Below are the code and all the weights of a small trained network. Each question names an input and a target symbol and asks about switching units off, where a switched-off unit gives its printed mean instead of its output.

import numpy as np


def w(rows, s, z=0):
    codes = np.array(rows[::2]) - 128.0
    scale = np.full(codes.shape[1], s)
    scale[-1] = z or s
    return codes * scale


def f(y):
    return np.maximum(y, 0)


def softmax(a):
    e = np.exp(a - a.max(-1, keepdims=True))
    return e / e.sum(-1, keepdims=True)


def log_softmax(a):
    a = a - a.max(-1, keepdims=True)
    return a - np.log(np.exp(a).sum(-1, keepdims=True))


def net(x, mask):
    ids = ['αβμξπστ'.index(c) for c in x.split()]
    T = len(ids)
    res = E[ids] + P[:T]
    u = 0
    for l in range(2):
        r = res
        for j in range(2):
            rows = slice(2 * j, 2 * j + 2)
            q, k, v = (r @ M[l][rows].T for M in (Q, K, V))
            z = softmax(np.where(np.tri(T) > 0, q @ k.T / 2**0.5, -1e9)) @ v
            o = O[l][rows]
            res = res + np.where(mask[u + j], z, o[:, -1]) @ o[:, :-1]
        u += 2
        y = f(res @ A[l][:, :-1].T + A[l][:, -1])
        res = res + np.where(mask[u : u + 8], y, B[l][:, -1]) @ B[l][:, :-1]
        u += 8
    return log_softmax(res[-1] @ U[:, :-1].T + U[:, -1])


Q, K, V, O, A, B = {}, {}, {}, {}, {}, {}
E = w([
[84,106,141,154,98,130,170,98,190,158],'α',
[192,114,227,140,98,112,200,110,103,155],'β',
[101,132,151,141,81,205,70,139,96,137],'μ',
[74,193,219,30,60,138,39,184,241,146],'ξ',
[135,114,135,204,103,119,133,148,30,165],'π',
[103,51,109,249,156,130,94,194,168,138],'σ',
[61,112,182,162,172,118,98,81,59,57],'τ',
],0.015)
P = w([
[205,175,106,62,255,169,132,140,121,144],'0',
[129,106,169,116,84,91,84,135,196,151],'1',
[138,93,173,125,63,93,98,107,152,176],'2',
[136,91,139,126,81,136,89,113,133,134],'3',
[117,100,164,118,73,131,120,132,146,136],'4',
[114,98,150,149,97,117,129,127,134,163],'5',
[128,78,159,162,111,110,127,138,117,130],'6',
[112,87,135,171,120,134,134,136,112,134],'7',
[118,104,196,144,117,101,178,128,105,115],'8',
[82,119,164,150,123,127,184,138,124,114],'9',
[91,99,152,177,144,133,181,142,103,94],'10',
[88,100,153,160,145,124,206,154,91,78],'11',
[86,101,143,179,153,112,216,137,104,74],'12',
[96,128,161,169,162,108,187,143,131,69],'13',
],0.0081)
Q[0] = w([
[224,186,37,39,128,137,131,113,148,124],'L0H1',
[48,100,255,179,98,153,134,158,110,116],'L0H1',
[61,88,161,124,79,94,159,173,108,151],'L0H2',
[133,166,82,97,189,84,104,92,121,144],'L0H2',
],0.0071)
K[0] = w([
[94,91,140,164,26,8,94,76,136,112],'L0H1',
[224,209,116,66,254,225,122,126,94,153],'L0H1',
[74,127,91,77,146,152,183,127,41,64],'L0H2',
[132,111,61,69,106,199,64,170,234,186],'L0H2',
],0.0063)
V[0] = w([
[78,96,49,195,217,67,67,129,117,55],'L0H1',
[168,89,165,85,197,7,232,105,214,84],'L0H1',
[191,159,86,38,135,102,125,205,65,233],'L0H2',
[123,189,232,129,141,19,66,70,74,1],'L0H2',
],0.0049)
O[0] = w([
[26,111,110,124,93,109,145,140,61,173,148],'L0H1',
[139,115,2,86,136,93,52,81,155,183,135],'L0H1',
[184,169,139,183,124,104,127,142,106,59,30],'L0H2',
[175,44,113,148,70,134,80,82,98,141,254],'L0H2',
],0.009,0.0076)
A[0] = w([
[70,254,173,102,195,117,66,51,125,138,168],'L0N1',
[95,71,128,168,214,125,82,167,144,126,187],'L0N2',
[147,129,110,159,60,97,172,95,163,203,130],'L0N3',
[120,125,133,100,134,122,182,95,199,134,114],'L0N4',
[155,28,145,186,99,60,89,140,159,160,143],'L0N5',
[125,91,155,131,145,95,66,217,176,132,91],'L0N6',
[253,92,165,149,87,101,220,69,107,151,252],'L0N7',
[103,91,82,207,169,110,90,213,114,35,153],'L0N8',
],0.0055,0.0024)
B[0] = w([
[90,27,57,1,96,150,80,136,112,38,151],'L0N1',
[132,126,156,35,80,176,219,33,144,139,197],'L0N2',
[34,144,186,62,203,187,68,106,167,122,180],'L0N3',
[200,153,143,143,181,192,100,205,136,42,146],'L0N4',
[103,186,177,68,140,217,109,54,150,172,254],'L0N5',
[133,193,71,147,39,186,106,86,57,147,155],'L0N6',
[51,196,132,187,212,127,75,9,124,125,190],'L0N7',
[83,122,148,129,77,147,168,59,126,199,172],'L0N8',
],0.0052,0.0081)
Q[1] = w([
[102,52,179,108,117,143,123,87,110,154],'L1H1',
[119,115,219,131,87,227,91,2,146,116],'L1H1',
[208,107,106,122,117,74,167,203,125,131],'L1H2',
[61,101,176,150,88,153,55,63,124,101],'L1H2',
],0.0072)
K[1] = w([
[57,95,150,119,155,143,191,147,82,131],'L1H1',
[38,59,155,124,101,123,255,97,97,128],'L1H1',
[62,124,216,140,31,134,140,74,133,142],'L1H2',
[223,203,62,105,172,187,133,144,114,144],'L1H2',
],0.0078)
V[1] = w([
[122,108,102,159,60,145,80,135,120,255],'L1H1',
[157,151,136,84,176,243,149,136,185,200],'L1H1',
[101,117,66,92,161,193,175,159,186,127],'L1H2',
[91,163,158,208,187,119,250,122,80,197],'L1H2',
],0.0065)
O[1] = w([
[109,175,108,110,89,102,218,115,213,115,254],'L1H1',
[222,103,212,170,102,118,152,82,143,88,96],'L1H1',
[170,20,175,95,119,70,184,180,215,161,206],'L1H2',
[89,132,145,179,63,1,109,91,140,84,15],'L1H2',
],0.0085,0.0039)
A[1] = w([
[96,118,82,133,118,2,137,153,149,182,78],'L1N1',
[110,115,156,144,66,55,125,95,149,112,210],'L1N2',
[159,81,146,79,161,130,146,138,125,164,254],'L1N3',
[174,145,180,148,126,107,148,131,139,116,195],'L1N4',
[153,144,140,118,145,140,167,133,122,168,144],'L1N5',
[135,171,114,138,106,113,113,81,100,105,106],'L1N6',
[159,58,122,100,150,137,140,145,165,109,229],'L1N7',
[111,129,159,152,129,144,122,161,138,158,194],'L1N8',
],0.0081,0.002)
B[1] = w([
[199,154,157,54,99,198,132,68,142,57,173],'L1N1',
[139,214,75,143,172,192,182,157,67,125,250],'L1N2',
[3,181,84,112,140,54,149,212,134,175,255],'L1N3',
[227,75,157,148,124,76,122,188,149,115,154],'L1N4',
[162,227,82,148,122,98,151,110,119,124,177],'L1N5',
[213,111,93,79,153,79,15,204,158,115,167],'L1N6',
[126,144,88,157,153,98,163,133,72,239,236],'L1N7',
[106,151,158,133,81,95,124,84,2,107,182],'L1N8',
],0.0057,0.0077)
U = w([
[111,64,136,140,137,49,166,149,158,152,203],'α',
[162,70,119,143,147,140,125,77,180,85,127],'β',
[110,41,238,194,124,179,148,162,142,83,26],'μ',
[125,146,146,117,162,188,174,165,137,98,7],'ξ',
[80,185,105,210,131,101,149,165,132,106,158],'π',
[153,144,131,125,76,140,254,94,130,80,116],'σ',
[59,78,136,98,117,145,128,69,94,139,210],'τ',
],0.0053,0.0019)

Each question gives the input, a string of symbols that net reads in full, and the target symbol t.
The units are the heads (2 rows each of Q, K, V and O) and the neurons (one row each of A and B). Each row of codes is followed by its name. A weight is (code - 128) times the scale printed after its matrix; where a second scale follows, it is the last column's (O, A, B and U).
mask holds one flag per unit, layer by layer, with each layer's heads first. A switched-off unit (its flag False) gives its mean, the last column of its rows in O or B, instead of its output. The means were averaged over made-up inputs and are rounded, as every weight is.
A unit's drop is (log p(t) with every unit on - log p(t) with that unit switched off) / (log p(t) with every unit on - log p(t) with every unit switched off).
The circuit of an input: a set's keep is (log p(t) with only the set's units on - log p(t) with every unit switched off) / (log p(t) with every unit on - log p(t) with every unit switched off). Starting from the 12 units with the biggest drops (on a tie, the unit counted first), units are removed one at a time, each time the one whose removal leaves the highest keep (on an exact tie, the one counted first), for as long as the keep stays at least 0.8.
units of the circuit, in order: the units of the circuit, biggest drop first
top k neurons: the k neurons with the biggest drops, biggest first
k most important neurons of layer l: the k neurons of layer l with the biggest drops, biggest first
heads that matter: for each layer, one digit per head in row order, 1 if its drop is at least 0.15 and else 0, layers parted by /
input ξ τ α τ ξ τ τ τ ξ β α, target ξ: units of the circuit, in order	[L1H2 L0H1]
input α τ π τ τ τ τ α β, target α: units of the circuit, in order	[L1H2 L0H2]
input σ τ τ σ τ σ ξ σ α τ τ τ π ξ, target σ: most important neuron of layer 0	[L0N8]
input σ π τ, target σ: top 2 neurons	[L1N1 L1N2]
input μ μ β β, target μ: units of the circuit, in order	[L0H1 L1H1 L1N4]
input π σ τ σ π β π π β μ, target π: units of the circuit, in order	[L1H2 L0H2 L0H1 L0N5]
input π μ τ, target π: units of the circuit, in order	[L1H2 L0H2 L1N2]
input σ τ τ τ β β α τ μ, target σ: top 2 neurons	[L1N1 L1N2]
input π α π τ τ α ξ τ τ σ ξ τ α, target π: units of the circuit, in order	[L1H2 L0H1 L1N2]
input μ τ τ τ σ σ β π α τ ξ, target μ: units of the circuit, in order	[L0H1 L1H1]
input α σ τ σ τ α τ π τ α π α ξ μ, target α: heads that matter	11 / 01
input σ π π, target σ: units of the circuit, in order	[L1H2 L1N1 L0H1 L1H1]
input α α τ μ τ τ τ α τ τ τ τ, target α: heads that matter	11 / 01
input ξ τ τ α τ σ β σ, target ξ: units of the circuit, in order	[L1H2 L0H1]
input π τ τ ξ, target π: top neuron	[L1N2]
input σ β τ τ σ α α π, target σ: heads that matter	11 / 11
input σ β ξ, target σ: top 2 neurons	[L1N2 L1N1]
input ξ μ σ μ β, target ξ: top 2 neurons	[L0N7 L0N1]
input ξ τ τ α τ μ τ α α τ τ, target ξ: top 2 neurons	[L0N1 L1N5]
input τ τ π τ τ μ σ σ μ, target σ: top 2 neurons	[L0N8 L0N2]
input τ σ τ τ σ τ τ β τ π σ τ σ, target τ: heads that matter	00 / 00
input π β β τ β α π τ π, target π: top 2 neurons	[L1N2 L0N7]
input α α α τ τ τ σ ξ τ β ξ, target α: top neuron	[L0N1]
input β τ α π α τ π, target β: 2 most important neurons of layer 1	[L1N3 L1N6]
input α α ξ π ξ β, target α: 2 most important neurons of layer 1	[L1N4 L1N3]
input β π τ τ σ π π α, target β: top 2 neurons	[L1N3 L0N7]
